Each row was made from one walk, in order. Every step used is in the known rows, and no mark comes twice. Write each row's walk.
Each row is shifted at random along 7 fixed directions that mean nothing.
Known rows:
nekipof vumaro tifut dukor pimam liraso: [  60  -47  -93  -16   -7 -242 -193  188 -256   -4 -181 -245   92  -83
  -17    1  123  103 -112   53  166  294   25 -178   88   32  133  -55
   29 -201   53   45 -132  -42  -35  -23 -153  -10  -10 -178   86 -137
  -46 -344   -9 -113   70  205  150   67  223 -159   25  -53  -50]
liraso tifut dukor tumo foti zukefa fome reva ruro: [   0 -114  201   27   16  -89  108    2   78   21  215    1 -152   -2
  -33   -2  -11  108   93  -17   30  -46   95  123  -30   34  -21    5
  -54   50   73   97   19   94  -35    9  -40   -3   40 -205  -80 -110
 -176   72  105   53   26  -33  158  -47 -148  110 -116   19  -22]
tifut dukor tumo foti: [ -63   35   -2  -85  -11   17 -284  -37   64  111 -148 -191  222  -98
 -168   36  162  -67  -27   66   19  128   20   12   16   29   78  -76
  -37  -29   58   92   50  -23   64  -10  -50   95  -72 -107  227  -60
  -20 -234  -44   -4   87  106   51   62  220  -97  -28 -203    6]
nekipof zukefa fome tumo pimam liraso tifut vumaro: [  35  -94   24 -163  -46  119  -63  -37 -257   79   30 -114  147   25
  156 -116  -88  -45   54   36    2   29  -57  -26  115  -49   64   89
   68  -71   32  -49    7  -37    0   43   27  148  -85   86  -33  150
   -6  -46  116  -10  -94  -76 -168  105  110   55   49  -62   -4]
tifut dukor zukefa foti tumo pimam liraso: [  28   46  -47  -21   -2   86 -161 -132   81   81  162  103  281  -29
  -79  -20  213 -180  -63  -44 -102  127   85 -117 -300  -59  160   60
  -12   10   24   52   60   51  215   48   92  118   -3  182   43  -90
   60   19  102   42   96  -87   69  178   69  -40  -66 -118  108]
nekipof zukefa fome reva ruro tumo dukor pimam: [ -57   99   77  119   47 -180  -23 -122   46   92 -133  -81  -22   56
  -85   -7  129   81   36  108   60    7  240 -101  -29  123   86  -34
 -153   86   33  -11  121  160  102  -44    3  174   42 -215   84   45
 -235 -224  145   33   53 -114  202   60  179  -33   74 -113  -10]
fome tumo foti vumaro: [ -25   52  166   13  -55  227  206 -355  223  -94  -79  135  165   85
  118  -21   84 -144  -52  112 -121  -70   -9   94  -85  -59 -117  108
 -114   41   12  -10  117  156   28  -45   20  131   22   17  -39  138
   39   86   98  137  -21 -268    7 -107   73   70   37  -89   70]
reva tifut vumaro foti: [ 116   33   88  127  -80   88  -31  -44   34   -6  -77   -2   68   18
   76 -173  -79  175  138   39  116   90   61  -46  -45  -79   76  111
  -75   -7   29 -203   75   10  -70  -64   97  150  -24 -132  -46  187
  -34  -14  205  106    3   59  -67   90   95   93   12 -128  281]
foti vumaro tifut dukor tumo fome: [-114   -9    4  144   82 -397   -7  -65  171   33   -9  212  -43   93
 -224  -43  259  104   25 -108   17  119   83  137 -210   99   21  -54
   15 -134   88  209   58  220  110  -14 -136    9   96 -125    9 -398
  -63   17 -129  -77  183   93  345   56 -142 -111 -164   73   64]
ruro tumo dukor pimam liraso tifut vumaro: [ -23 -179   55 -133  -46  -40   -2  178 -227  -89  -10  -84   -2   -8
   79   45 -103    4  -17  -73   73   83 -189  183  172  -68 -120   61
  157 -135  142  147 -206  -41 -135   46 -215 -170    3  -73  -66 -122
  137  -24   70 -134   -2  170   -5  -44 -113  -19 -114   86 -116]
fome dukor pimam tifut vumaro: [  61   94 -175  289   22 -511   41 -146  -36  -30 -314   27  122  166
 -112 -266  391  185  -92  131  114  262  421 -356 -273  175  201   14
 -171    0  100  -76  279  265  174  -84   74  201   74  -76   41   25
 -257 -280  253   86  -26  -75  335  152  322 -114  192  -94  186]
tifut dukor zukefa fome tumo foti: [ -83   28  235  -44  -29  246  157 -415  160    0 -229  -94  151   41
   20    7   90 -111 -147  242  -88 -162  129   18  157   68  -47   44
 -231  183  -28   96  190  219  -15  -44  -57  191  -95 -278  131  103
 -248 -145   13  145  -84 -328   41 -137  258   -7  209 -119 -149]
ruro fome dukor tumo foti liraso pimam tifut vumaro: [ -59   28  -41   23  -24 -163   -4  -71  -95  -19 -107  -87  196   90
   26  -76  146   -2  -87   72   24  129  108 -101  -54   43   78   63
  -28  -40   85   42   93   73    3    7  -57   91  -27   10   84   19
  -44 -190  129   19  -41  -50   99   40  223  -49   33  -90   53]
dukor zukefa fome tumo pimam tifut: [  12 -107  129  -38   70  133   32 -145  183   61   72  -12  110  -28
  -63  -52  -58   14  -61   44    3  -18   42  181   85   39    9   36
    3   35   19   99  -92   32  -34 -103  -91   39  -79 -220   -9 -125
  -26  -42  -28   35   94 -134   42  -36   71  -13  -21    7  -80]
tumo pimam liraso tifut dukor zukefa: [  15 -235  260  -95  -12  272  105 -109   14   80  -46 -182   71   51
  144   45 -110  -10  -90   87    2  -96    2   97  276  -38  -14  128
  -35  -16   76   85  -50    9 -169  -16  -59   56 -147 -250  -25   79
 -103  -39  166   73  -72 -217   30 -194  109  -14  127  -32 -174]
foti zukefa fome reva ruro tumo pimam liraso: [ -21   -5  324   94  -66  168  140 -122   89 -137   76   44    5   -3
   80   81 -122   60 -125   70   84  -92    7  278   48  -36  -95   76
  -70   98  -30   49 -244   70 -214 -115 -100  -92   47 -303 -120 -109
  -13   35  119  -27  173  -16  165 -181  -75  140  -65  -60  -59]
fome tumo dukor zukefa foti liraso pimam: [ -29   77   58   55  -24  -57  169 -268  150 -131  -52   78   51  130
   89  -74  182  -71 -204  181  -60   -2  232 -190 -165  -29  -24  150
 -151  108   65  -34  278  216   27    8   26  128   70   11  -70   51
  -67    9  252  140  -57 -236  169   40  112    4  145  -88   26]
vumaro foti zukefa fome reva dukor tumo: [ 102   14  -59   38   38 -126   22   51   59  -35   90  127  -62  -51
  -11   18  104  -98  102  -65  -23  146   83 -113 -159  -77  -30   68
  -20  -19  104   53   45  113  112   57  -10  -12  108  -24 -151 -146
   83   36   93   68    8   31   78  154 -176  -61  -13   54   92]
liraso tifut vumaro nekipof: [  11 -203  225  -45  -43  110   96 -127   39  -12 -100   22  -87   36
   95  -50  -56  119  -13  -15   22  -36 -116  150   66  -14 -131  102
  -12  -87   27   17   36   57 -131  -57  -62   63  -38 -175 -101   -2
  -10   79    8   71   63  -43  -16  -74  -57   53   -7   60   31]
tumo foti zukefa fome reva tifut: [  36   61  -69   68   54 -164  -62  -21  148   21  159   22   97 -117
 -148 -141   23   50   26   85   57  120  145   66 -262   57   41  -64
 -102   51  101   72   78   14  192  -27   73   53   11  -51   -4 -210
  -79  -73   46   58   50  -19   99  134   64   99 -194 -105   96]
reva ruro dukor zukefa fome: [  87  113  -67  136  116 -227    8  -87   28   42  -44   79  -18   34
  -93 -100   83  142  112  149  116   83  236 -177 -121   85  136  -52
 -123   99   51  105  173  185  144   -5  -24  116    3 -184   23 -166
 -249 -114   68   58  -11  -34  240   36  117    1  -51  -52    5]
ruro tumo pimam liraso: [   0  -55  -86 -168   23  119 -150   75 -154   53   52   36  198  -24
   10   33  -13  -95   40  -91  -10   96 -127   31 -117  -91   32  -11
  107 -136   57   56  -59  -20  169   27    6   83   19  147   15  -50
  189  -10   53  -94  147   -3  -39  144   16  -25 -166  -88   17]
tifut dukor zukefa fome reva: [ 142  -92   30 -138  -34  216  -30   22  -79 -126  107   41  -37 -158
   91  101  -76 -239   49    8  -34   67 -118   68    9 -180 -191   74
  -19  117   77  135 -219  -53    2   -7   -1 -141   34   45 -184 -139
  126   72   70   60  -76   66 -191   81 -185   38  -50   14  -85]
tumo dukor zukefa foti liraso pimam tifut vumaro: [  65  -93   60 -139  -65  216  -48  -52  -49  -63  102  -40  191  -43
  124  -10  -36 -233  -54  -18  -72   90  -90   43   24 -142  -32  180
   75   13  101   42 -124  -98  -48   43  -24  -74  -79  129  -72   11
  140   55  125   38 -111   -1 -187   17    4   11  -58   -6   -2]
ruro zukefa foti tumo fome: [ -37   96  -88  -87   67  -50  -29 -106 -123  -18  -85  -35   72   26
  -10  -65  -47  -33   45  183   48  104  -53   18   52   19   14  -50
  -11  -25   26  174  110   96   62   59  -60  111  -66  -79  104 -137
    3 -168  -97 -147  -71  -26   35  -34  180  -39  -57  -54 -101]
foti vumaro nekipof zukefa fome tumo pimam tifut dukor: [  24  -43  143 -143  -66  285   84 -235  -55  173  -17  -76  165   73
  170 -181  -11 -148   99    1 -114  -50  -27  -71   94    7  101  150
   23  -28  -68 -118  110   46  100   13  153  320 -138   79   15  361
  -78  -36   88   87 -151 -324 -274   83  188   26  204  -25  -13]
ruro zukefa fome tumo foti liraso pimam tifut: [  27   39  -64  -16    2  -62  -12    2  -80  -90    4 -130  153   47
   64 -208  -84   70  -89  185  118  108  114  -90   42    7  115   93
   21   13   46  -79   76  -19 -106  -54   22  118  -61  -54    6   94
   18 -174  168  -42  -32  -33    8   60  249    1   90 -145   18]
nekipof vumaro foti zukefa fome reva: [ 123   86  -68  -12   64    8 -168 -127  -22  102  129  -51   50 -172
  -44  -76   28   32   80  241   12  113    3 -110  -62    1  103  -81
  -97   99  -64   79  -15   -4  100  -12   21  172  -71  -36   54  -97
 -145 -122 -104  107   17  -56    4  117  211   44  -69  -95   69]
pimam tifut dukor zukefa fome reva ruro tumo foti vumaro nekipof: [  53   65   48  222  -91 -126   90 -144    5 -163 -161   15   -2  153
   66 -193  123  -46   54   20   40   48  178 -147 -117   77   90  209
 -102   74   21 -199  154  132  -49 -107  205  172   14  -52  -96  288
  -71  -94  216    4  -38  -73    0   37   53  -73  273  -91  179]
nekipof foti liraso pimam dukor tumo fome reva tifut: [ -19  -51   75 -178  -33    2 -167  210  -91    0   39 -390  102 -191
   68   73 -137  -25  -64   29  144  181  -65  189  200  -22  -80  -12
   22 -177   95   37 -254 -242 -160  -54 -111 -118  -43 -168   16 -132
  141 -278   45  -81   47  195  -92    9  120   29  -85 -102  -97]
liraso tifut vumaro foti zukefa fome dukor tumo: [  60 -115  250 -204  -50  456   98 -193   69   87  136  -40  101  -35
  232   81 -102 -241   75   25 -161  -56 -138   22  206 -145  -67  208
    1   56  -11   79  -30   -6  -94   72  -52   93 -155  -47  -74  122
   82   88   17  178 -170 -248 -229  -74    2   35  155   77  -49]
tumo foti vumaro tifut dukor zukefa: [  24 -162  173  -13  -10  322   17 -123  269   24  175  159  113  -15
   32  108   -9 -218   27 -106 -159  -34 -127  140  -69 -178  -59  115
   18   22   87  132  -94  -16    5   27  -16  -32  -50   26  -82  -94
  109  206   19  116    8 -102  -61  -64 -173  -25 -164   11   19]
zukefa fome reva ruro tumo dukor: [ -78  158  -15  -29  -32 -116 -166   21  -37  -20  -90  -97   49 -120
 -131   26   70  -58   53   79   53   99  -21  108  -40   54  -86 -150
  -23   46   49  160 -107   29  127  -51  -92  -34   31 -129  114 -188
  -20 -186  -74  -61   97  139   21   76   89    1 -178  -77 -105]
dukor zukefa foti vumaro: [ 202   64  -60  147   23  -25  153 -155   84 -157   59  248    6  101
  110 -161   28   -9  105  101   39   84  109 -163 -172 -106   76  186
  -49   86   66  -83  149  142   32   25   98   74   47   84 -195  101
    9  134  244   79 -122  -65   80    9  -37   52   75  -45  197]
fome zukefa foti vumaro: [ 139   92  -96  -99  -59  154   46  -80  -92 -239  -72  -34  139 -104
  194    2  -39 -275  -58  235  -12  193 -148  -98   32 -167 -134   56
  -18   47   56  100  -85  -31    9   50  -56  -87  -41   63  -74  -39
  184  -99   -9   14 -230   27 -176  -80  128    8  -24  -35 -107]
liraso tifut vumaro nekipof zukefa foti tumo fome dukor: [ -83 -112  143  -16   18 -181  280  -46   18 -105    5  103 -252  142
   59  -59  -75  128   10  -12   46  -90  -71  219  139   21 -155   27
   75  -74   37  126   -2  200 -129   52 -202  -43   84 -227 -157 -156
  -17   44  -43 -121  -12   47  105  -90 -221   42  -56  177 -138]
reva ruro tumo fome: [ -79   -4  196  -88  -32  314   38 -186   28  -24  -54  160  143   92
  150   90  -99 -185  170  -89  -81  -60  -76  211  -75 -118 -163   75
  -48  -21   67  -36   21   41   52  -58   67   93   36   71  -77   61
  148  130  148   32   46 -139 -149  -25  -86  108 -162  -97   67]
reva tifut vumaro nekipof zukefa foti liraso pimam: [ -20  -34  138 -106 -127   14  109  -51 -174 -239 -202 -232    0   -9
  272   20 -123  -62 -261  201   93  117  -70  -65  168  -79 -138  123
  -64  -62   65  -30   54  -48 -213   22 -115  -59  -44 -152  -59   14
   54 -197  113  -56 -182   27  -55 -142  170   42   70  -51 -158]
tumo pimam dukor zukefa: [  13 -108   99   25  127   64   16 -178  278  100   54  121  112   24
 -105   81  166  -51  -74  -11  -73   -1  110   51 -108    8   17   -9
  -62   -2   70  163  -24  130  110  -41  -87   22    5 -105  -20 -231
  -59   33   46  113  145 -155  204  -55    9  -70 -139   -5  -57]
tifut vumaro nekipof foti tumo: [  26 -158  103   74  -29 -178  287   12  -74 -234  -84  202 -294  161
  159  -33 -128  172   22  -68  124   48 -151   61   58  -81 -136   67
   72 -157   23  -35   57  146 -181    2 -118  -28  177 -131 -237  -47
  119   84   74 -163    8  132  150 -110 -249   35   -4   94    2]
liraso pimam tifut vumaro foti tumo: [  14  -25  165   97  -96   80   83 -145  166 -173   96  208   40   19
   88  -31    6   -6  -70  -20  -21  119  -54   62 -142 -154  -76  154
    2   10   17  -47  -16   41 -170  -60  -51  -43   59  -12 -142  -75
  186  156  147   70   60   39   47  -23  -97   47  -73    9  172]
fome reva dukor pimam tifut vumaro nekipof zukefa: [  -7 -185  311 -118  -64  436 -113 -147  213   47   74   -6  158 -209
   84  289  -59 -276 -124 -118 -156   17 -200  219   -7 -168 -205   35
  -44  -21   26   63 -282 -190  -51  -59 -110 -122  -31  -52  -84 -177
  177   28  -45  151  123  -19 -184  -50  -99   62 -261   -5  -47]
ruro tumo pimam liraso tifut vumaro foti zukefa fome: [ -45   68   41    1   -6  -50   64 -230  -93 -108  -56  -17  134   14
   45  -59   19  -85 -157  244  -18   77    3  -91    8   43   41   42
  -78   88   -9  180  111  127  -12   45 -104   71 -128 -138   77 -172
  -98 -151  -97  -39 -124 -165   75 -105  222  -43   32    4 -128]
reva tifut vumaro foti liraso pimam dukor tumo fome zukefa: [  -2 -140  163 -127   48  252   76  -22   39  215  151 -165   54   69
  148  -11 -116  -14   99   -9  -50  -77  -38  112  238  -44   21  112
   34 -114   23   56  -79   30  -70   70  -48  157  -99 -143  -36   90
   -3   -9   26   66  -20 -158  -87  -35   30   -3   -4   23  -59]
dukor pimam tifut vumaro nekipof foti zukefa fome: [ 108  -91   13  -25   80  -55   19   -1  -28  -37  125   56  -58  -22
   35  -61 -106   16   34   18   68  126  -62  -28   40  -20   52   56
   52  -33    4   77  -41  -10  -49   57  -88  -11  -23  -87  -96 -198
   22  -38  -94  -67  -51   87   -1  -13  -55    6  -92   69  -38]
tifut vumaro nekipof zukefa fome reva: [ -13 -128  334   32    1  248  270 -520  242  -38  111  395  -31    7
   59   98   98 -103  -82    8 -217 -226   47  100 -266  -53 -164   83
 -239  221  -47   88  132  248  133  -61   22  123   72    7 -181  -96
 -206  285   59  280   57 -422   71  -19 -164  188  -61   40   52]
nekipof foti zukefa fome dukor pimam liraso tifut: [  75  -70   63 -130    7   87  -48    5  -82   13   61 -244  177  -49
  160  -57  -93    9 -106  175   82  103   84 -123  150  -32   98  106
  -16  -45   42  -41   -8 -121 -155    4  -20   77 -125 -100  -17   48
   11 -191  155   60  -81  -89  -41  -10  253   29  139 -109  -45]
tumo pimam tifut dukor zukefa: [ 149 -138 -179  120   95 -127  -93  138  101   96  235  300   32  143
  -97 -185   78    2  255 -260   -2  121  144  -91 -333 -101  178  107
  137  -52  175 -111   61   44  220   18  213  101  118  267 -206   17
  105  212  314   21   77   62   45  307 -259  -50 -139  -41  261]

Write each row's walk:
[ -38  -18   51 -132   41   80  -45  -79   16   78    7  -36   37    0
   47   74   20 -192   72    4  -94   20 -120   35  110  -41  -18   24
   72  -54   12   74  -56   33   64   55  -97   84  -36  -20   15  -12
   82  -75 -105  -36  -25  -72  -95   18    9  -95  -32   36  -83]  nekipof vumaro foti zukefa fome dukor tumo pimam
[  72  130 -107   77   -9 -214   32    2  -12 -127  -80   99  -64   99
   40 -193   48    8  105   50   89   70   93 -113  -91   -9   28   44
   27   -4   21 -136   70  109   62   -5   73   93  111   21 -149   70
   36  -70   80  -55  -26  139  -50  174  -48   13   50  -61   84]  tumo foti vumaro nekipof zukefa fome dukor
[  14  -40  125  134   21   36 -105 -122  304   42   92   54  114  -18
  -59   -2   43  -21  -78    0  -11  105    9   60 -120  -22   54   22
  -15  -14    6  -13  -88  -68  -56  -49  -14   25    0  -73  -29 -151
   64  -44  -24   43  139   57   92  -31   25    6 -164  -82   97]  tumo dukor pimam tifut vumaro nekipof foti zukefa
[ -91   43  108   50  -21 -127   35 -213  136   26  -92   30   13   59
  -78 -154  160   24  -70   45  -25  -41  140   41  -24  122   -2   17
  -35   43  -20  -20   67  177   48  -82  -54  131   40 -133  -11  -15
 -156  -73   -9   49   93  -70   64  109   66  -10   55    1  -25]  liraso pimam tifut vumaro nekipof zukefa fome tumo dukor
[  -8 -106  372   47  -80  596  102 -310  390   25  186  252  276   52
  154  173  -28 -336   39 -171 -237 -137   34  178 -163 -208 -128  208
 -104  170   67  -44 -115  -20  -13 -103   90    3    0   98 -157   83
  124  265  296  293   32 -299 -154  -52 -165  128 -133  -80  100]  reva ruro fome tumo pimam tifut dukor zukefa
[ -13 -147  151  -60  -41   49  117 -126  -77  -54 -125  -77   46  121
  172   28  -59  -33 -122  -13    1   26  -95  -24   91  -22    3  127
    8 -157    8  -29   90   10  -94    0  -19  132  -40  -75  -23   82
   62  -97    4  -96  -28 -132   11  -86   79  -37  139  -35  -24]  dukor tumo pimam tifut vumaro nekipof foti liraso
[   5  -56  -87 -118   96   56 -112 -215  -62  367   35  -24  182    1
  -90 -121  242 -137  157  -84 -204   17   70 -230 -212  127  210   39
  -57  -46   -5   76  301  149  432   93  170  434 -141  161  161  148
 -194  -84  -59  159   -1 -408 -101  265  216 -119   43   16  110]  ruro zukefa fome reva dukor tumo pimam tifut vumaro nekipof
[ -64 -155  269  -37   31  268  126 -176  189   66  145   43   60  -32
  105  187 -109 -142  -44  -46 -126  -86 -156  194   47  -71 -109   44
  -25  -25    0  137 -117  -21  -72   34 -124    2  -38 -105  -46 -116
   54   25  -62   78   41 -195   -8 -177  -68   56 -193   35  -77]  ruro fome reva dukor tumo pimam tifut vumaro nekipof foti zukefa
[  42  -67   25  -12    7  -76    0   26   88 -167   91  -25   88  -23
    6  -70  -32   -9 -181   63   75  126   74   50  -21  -49    1  117
   58    1  120   31  -81  -55 -138  -51  -89 -128  -13  -83  -99 -162
  101  -28  135  -29   28   77   79  -13   22  -18  -46  -26  -27]  tumo dukor zukefa foti liraso pimam tifut
[ -14   -3   19   95  -31 -286   75  -50  -20 -134   71  128   -2  104
   -6  -50  255  -70    3 -110  -35  120  287 -139 -376   14   13   95
 -110   17  141  -70  191  159  138  -27  129   45  169  119 -129  -33
  -72   42  310   53   10  -72  145  174 -110   18  -20  -48  158]  zukefa foti liraso pimam tifut dukor tumo fome reva ruro
[  44  -94  232 -149  -40  246   70  -79  -72  -17   46 -176   22  -37
  157    2 -197  -73  -53  125   54  -33  -81  146  349  -46  -34  157
   28   35    5  133 -157  -30 -234   14 -114  -48 -161 -257  -48  -44
  -12  -50   23  -34 -128  -46  -84 -162   44   17  142   28 -226]  foti tumo pimam liraso tifut dukor zukefa fome
[  58  135  -21   17  -60   74 -256   -3  -21   78   32 -251  252  -84
  -10 -154  -11   14   -5  162  105  149   58  -21  101  -10  160   82
   18   72    5  -33 -128 -128 -141  -36   -8   64 -131  -61  116   75
    3 -217  102   38    4  159  -73   98  275    6   25 -185   95]  ruro dukor zukefa fome tumo foti liraso pimam tifut vumaro
[  -7  -86    3  115   31 -416   68  120  -53  -72  185  142 -196  115
  -57  -40   75  135  120 -135   68   66  174  -16 -251   15   27  -17
   -3  -51  150    5  124  129   80   33   23   -6  188   -7 -162 -167
 -103   73  200  -84   53   96  245  136 -266   68 -167    3   93]  nekipof zukefa foti liraso tifut dukor tumo fome reva ruro
[ -54  -32  -38   19   17 -262  -38   15   -6   43   27   67  -60  152
  -26  -94  108  -32   57 -120  -10   50   43  -28 -114   26   53   85
  107 -104   79  -30  105   94   99   50   36  115   69   74  -88  -21
   76  -16   45 -107   43   38   43  200 -136  -82   30   18   63]  foti liraso tifut vumaro nekipof zukefa fome dukor tumo pimam
[  98   16   30  -42  -43  208 -181 -158  181   46  114   -5  201 -114
   20  -79  143 -186  -16    8  -91  157  -15 -128 -178  -70   88  161
  -21   23   -9  -48   34  -85   38  -10   92  104 -109  133    0   43
   98    7   33  175   19  -30 -156  115  115  -30  -12  -61  167]  liraso pimam tifut dukor zukefa foti vumaro nekipof
[  94   13  -70  -67   42   29 -158   51  -79  141  152 -123  -50  -78
  -58  -96  -30   34  191   70   62   74   -9   44   53  -24   70    5
   10   25   11   83  -71    0   23   39   81  119  -28  -37    9   -5
  -25  -69   39  -27   16   80  -38  161   22   -2   16  -78   46]  tifut dukor zukefa foti tumo fome reva
[   3  -17  133  -40   14  101  -32 -163   31   45   26  -71  -71  -59
   -1  -17  -68   52   20  127   33  -37  -33  141   72   12  -36    3
  -84   41  -60   41  -27   38  -75  -54   20  134  -27 -180  -18  -24
  -61  -75  -45  -14   91  -50    5   10   54   51   42  -76    1]  vumaro nekipof zukefa foti tumo fome reva
[ -18   29   -1  -28   30   53 -166 -118   51  111   38   13  191   35
  -42  -65   82  -97   97  -57  -58  160    4   26 -112  -18   87   84
   12  -99   29    7   43    1   60   -1   69  160  -55   62   63  -52
  129  -44  -15  -18   62  -29  -65  129   83  -92  -46  -55  170]  dukor pimam tifut vumaro foti tumo fome
[-136  -50  135  -46  -53 -161 -147   77    7  -64 -102 -190   -2  -70
  -56  128    8   10 -146   33   80  126 -171  222  194   -6  -94  -52
  105 -132   73  157 -211  -82 -198  -31 -297 -165  -26 -253   94 -271
  101 -200 -139 -170   97  257  110  -93    8 -101 -136    2 -148]  nekipof vumaro foti liraso tifut dukor tumo pimam
[  58  -55   82   58  -21  -96  -67   93  -13   51  101 -132  -21  -45
  -45  -47   19  117  -37  -67  108   76   80   19   17   45  128   87
   15  -63   14  -35 -120    3  -60    2  -30   19   26 -190  -46  -10
  -51 -128   99  -78  136  116  126   96  -12  -14   57  -19   62]  fome reva tifut vumaro nekipof zukefa foti tumo dukor pimam liraso
[ 138  -73   61  -26  -45  -21  -44   83 -172   72  -49 -181  -92    1
  107 -198   -9  148  121  -35  123   48   87  -81   89   32   68  206
    1  -96   24 -170   14   15 -104   -9  108  148  -28 -123 -118  232
  -56  -68  191   66   23   58 -120  190    5   -1  220   -3  167]  zukefa fome reva dukor pimam liraso tifut vumaro nekipof
